What each symbol does to the nodes:
q13 di q56
q13 zo q359
q13 se q333
q13 te q908
q13 gi q268
q13 vi q540
q942 zo q512
q942 te q989
q942 vi q509
q872 di q915
q872 zo q863
q872 se q378
q872 te q811
q872 gi q203
q872 vi q792
q908 te q13
q908 gi q512
q908 vi q801
q952 zo q255
q952 se q475
q952 gi q622
q594 di q792
q594 zo q538
q594 se q268
q594 te q583
q594 gi q333
q594 vi q915
q915 di q872
q915 zo q622
q915 se q625
q915 te q959
q915 gi q255
q915 vi q594
q679 di q268
q679 zo q920
q679 se q792
q679 te q347
q679 gi q56
q679 vi q378
q227 zo q801
q227 te q475
q227 gi q509
q792 di q594
q792 se q679
q792 vi q872
q920 di q989
q920 zo q679
q920 vi q559
q718 di q219
q718 zo q182
q718 se q811
q718 te q378
q718 gi q938
q718 vi q347
q268 di q679
q268 zo q989
q268 se q594
q268 te q512
q268 gi q13
q268 vi q625
q255 di q203
q255 zo q952
q255 se q540
q255 te q924
q255 gi q915
q255 vi q333
q509 di q182
q509 zo q219
q509 se q406
q509 te q174
q509 gi q227
q509 vi q942
q989 di q920
q989 zo q268
q989 se q538
q989 te q942
q989 gi q359
q989 vi q174
q182 di q509
q182 zo q718
q182 te q559
q174 di q559
q174 zo q625
q174 se q622
q174 te q509
q174 gi q475
q174 vi q989
q583 se q512
q583 te q594
q583 vi q959
q538 zo q594
q538 se q989
q538 vi q622
q801 di q938
q801 zo q227
q801 se q924
q801 te q540
q801 gi q219
q801 vi q908
q333 se q13
q333 gi q594
q333 vi q255
q924 se q801
q924 te q255
q924 gi q959
q811 di q959
q811 se q718
q811 te q872
q347 di q512
q347 te q679
q347 vi q718
q475 di q576
q475 zo q540
q475 se q952
q475 te q227
q475 gi q174
q475 vi q359
q378 di q625
q378 zo q559
q378 se q872
q378 te q718
q378 gi q805
q378 vi q679
q625 di q378
q625 zo q174
q625 se q915
q625 te q219
q625 gi q540
q625 vi q268
q512 di q347
q512 zo q942
q512 se q583
q512 te q268
q512 gi q908
q512 vi q219
q56 di q13
q56 gi q679
q56 vi q805
q203 di q255
q203 se q805
q203 gi q872
q540 di q805
q540 zo q475
q540 se q255
q540 te q801
q540 gi q625
q540 vi q13
q406 zo q959
q406 se q509
q406 te q622
q559 di q174
q559 zo q378
q559 se q863
q559 te q182
q559 gi q576
q559 vi q920
q805 di q540
q805 zo q576
q805 se q203
q805 te q938
q805 gi q378
q805 vi q56
q959 di q811
q959 zo q406
q959 se q219
q959 te q915
q959 gi q924
q959 vi q583
q359 zo q13
q359 gi q989
q359 vi q475
q576 di q475
q576 zo q805
q576 gi q559
q622 di q863
q622 zo q915
q622 se q174
q622 te q406
q622 gi q952
q622 vi q538
q938 di q801
q938 te q805
q938 gi q718
q863 di q622
q863 zo q872
q863 se q559
q219 di q718
q219 zo q509
q219 se q959
q219 te q625
q219 gi q801
q219 vi q512

The rows follow the links: the fewer symbols apart two nodes are, the more alike their rows tend to be.

Each row is also shifted at random along 4 hidden directions that mean nothing.

Row, then node:
[-70,139,-8,112,-123,88,74,-248,-109,-71,49,46,-60,-16,108,170,-75,-71,-53,-52,51,38,212,29,-64,42,-78,46,-127,152,36,-175,98,-31,-35,-149,75,102]: q679
[-54,-24,110,-107,42,8,40,-80,-86,163,27,-17,41,73,13,29,25,-12,-176,25,60,203,13,71,1,212,168,-14,124,220,122,122,70,127,-34,-62,-135,-35]: q475
[84,-89,46,-19,130,-79,16,178,92,85,89,-32,82,47,-19,71,48,104,69,10,3,-8,-53,-22,29,-133,127,91,-45,37,-202,74,49,-74,-147,120,-58,13]: q406
[43,-95,13,-91,9,21,-56,-60,26,172,-9,-103,-42,130,38,95,-51,9,5,14,9,92,19,-140,-105,138,-28,126,126,-64,309,67,-107,-69,73,-42,-111,-79]: q174
[-13,50,-107,25,-121,-48,-74,-142,-45,22,21,-93,-71,-29,-45,-152,56,54,-1,-17,-120,-71,-217,-147,24,109,-80,164,47,-181,256,-60,-244,-75,77,-41,97,91]: q989
[-63,159,8,25,-122,-70,-87,-158,-121,-145,8,9,59,-114,-27,-105,91,-5,-118,-17,-23,29,-6,19,-20,119,-12,-17,16,-28,25,-63,-56,120,20,-54,72,94]: q13
[112,-150,9,-118,17,-61,-156,49,48,-20,-17,-120,-3,127,-4,-41,-65,-98,22,156,-104,-106,58,58,69,-52,-119,-56,-17,-259,68,45,-219,11,124,148,-95,-52]: q219
[38,-77,-41,3,148,51,143,195,71,71,-42,28,-71,19,-53,236,-81,-36,118,20,31,-24,144,-72,45,-93,-1,-40,-29,20,-121,34,145,-227,-64,-48,-70,9]: q811
[7,-58,40,140,64,98,167,134,88,45,-35,126,-103,-65,91,158,-10,57,129,-10,97,134,18,-95,-33,-19,122,-11,-33,99,-36,-4,239,-69,-124,-113,-38,-99]: q872
[-105,137,42,-22,-153,-87,-67,-247,-125,-28,107,4,144,16,27,-62,101,39,-177,-90,-8,28,-15,157,-55,92,24,56,-44,155,-120,-60,-12,230,-26,8,111,112]: q359
[28,64,-42,77,-22,23,-100,-127,-85,-77,-1,-90,-138,-142,37,-134,32,-27,34,51,-89,32,-157,-174,101,180,-13,67,17,-182,265,-71,-169,-68,-7,-162,72,37]: q268
[-6,6,-69,-62,39,-39,-3,-158,-137,52,114,-193,-34,30,-58,28,-25,-65,-26,39,-92,-76,44,-74,126,53,-58,127,-47,-2,109,-32,-182,-209,-34,-65,-28,171]: q942
[61,43,-25,13,100,-57,-93,91,-17,-5,-61,-36,-95,-136,-53,-126,29,42,-53,-44,-33,-214,-131,155,184,-118,-44,-4,-140,-54,-193,-116,-182,-74,66,27,116,69]: q583
[-19,-40,77,-176,99,-73,1,-5,-98,100,80,-65,119,174,-61,72,-39,-82,-101,68,-21,56,188,95,-30,46,37,-17,42,126,-82,130,20,67,-46,90,-154,87]: q227
[55,104,-45,110,78,18,-21,27,-6,-3,-19,28,-104,-258,-19,64,81,64,58,-33,27,23,-121,-205,19,80,33,105,-57,-19,32,-92,21,-223,-101,-246,82,60]: q594
[21,6,80,-99,6,-111,-59,34,-34,-86,89,-40,183,57,-21,2,-15,-120,9,167,-59,107,109,-26,36,74,18,-109,46,-140,-79,133,48,60,-100,135,-146,42]: q801
[-71,-85,-45,5,-207,43,114,-103,119,20,-25,-20,12,212,73,13,-47,76,125,31,-55,59,-23,-85,-151,-68,-114,58,86,-108,180,13,26,69,89,125,-11,-66]: q559

Start, symbols taken left to right, then the node you end at.
Answer with the node's name.
[114,-138,33,-5,241,-2,-59,252,57,144,-62,-4,-80,-66,-14,38,-35,4,43,14,36,-87,-17,63,180,-64,70,-32,-36,-3,-95,9,-63,-109,2,10,-80,-72]
gi se gi: q219
[25,-32,11,-35,176,38,-17,230,62,152,-171,69,-135,-223,-89,-19,71,12,-7,5,106,90,-122,-161,57,185,93,-51,150,-10,87,112,47,-137,16,-164,-89,-114]
vi se: q13
[-12,-90,72,79,-70,25,62,-7,17,-143,113,-63,74,131,129,-56,-110,-59,148,142,-104,48,76,64,99,-132,17,-108,-67,-93,-70,33,29,147,-42,241,-68,-44]
zo te gi: q576
[-21,-126,-24,55,-70,104,33,-2,64,23,-143,-31,-193,96,91,-26,-119,-52,36,75,55,25,4,74,24,-2,-98,-59,35,-121,292,-32,-55,33,226,5,-59,-188]
se gi se: q805
[-67,-42,-103,-75,-43,131,98,-46,3,32,-97,17,-59,154,-81,-51,-50,-64,-15,-26,14,-50,0,-3,-104,68,-59,-81,222,148,183,76,-47,55,146,-53,-63,-114]
gi gi gi se: q863
[60,-48,3,-91,157,-92,-76,270,79,75,-127,32,21,-45,-129,-24,26,-9,-58,-15,42,-104,5,168,65,-55,-7,-85,-3,-42,-226,61,-54,-14,113,103,-36,-14]
te vi: q333
[15,67,-86,27,20,-38,-78,-110,-113,-63,64,-122,-31,-64,-36,-15,-40,-101,29,95,-125,-88,67,-96,139,65,-102,54,-53,-161,72,-43,-180,-150,-49,-34,24,161]
zo vi: q509
[64,-54,37,-67,24,-58,-28,103,183,118,-17,94,77,71,37,142,87,167,-2,-119,123,-13,-63,-10,-230,-101,-14,143,-53,21,-87,31,75,11,11,19,27,-66]
vi vi zo: q915
[-23,8,-15,-17,-60,89,8,-44,10,-115,-93,95,16,120,-16,-3,-67,-129,-56,-40,61,-41,135,69,-158,-9,-42,-180,127,112,23,39,55,178,124,-24,-34,-99]
te gi gi: q938
[6,5,50,-95,9,-90,-49,128,128,121,-83,116,107,23,-62,-14,87,151,-136,-144,133,14,-121,198,-158,-37,62,25,13,99,-194,64,67,162,72,95,33,-63]
gi di se: q559
[56,-94,75,-110,-31,-107,-19,-38,31,-17,204,-127,213,241,89,83,-19,4,97,112,-93,17,99,-54,-69,-66,-24,85,-2,-108,-33,103,-15,33,-98,195,-74,72]
vi zo gi: q908
[-28,62,-47,75,-189,-17,39,-109,-64,-225,89,-89,24,-15,26,-129,-49,-60,100,100,-182,-102,-34,7,114,-114,-129,-69,-118,-179,-56,-77,-77,39,-21,179,85,109]
te te te vi: q378
[0,-6,2,-12,37,95,121,29,-62,-148,90,0,43,90,-56,-45,-98,-159,131,135,-102,21,121,-163,69,27,70,-216,172,80,33,126,115,22,-118,1,-154,-24]
di vi vi: q801
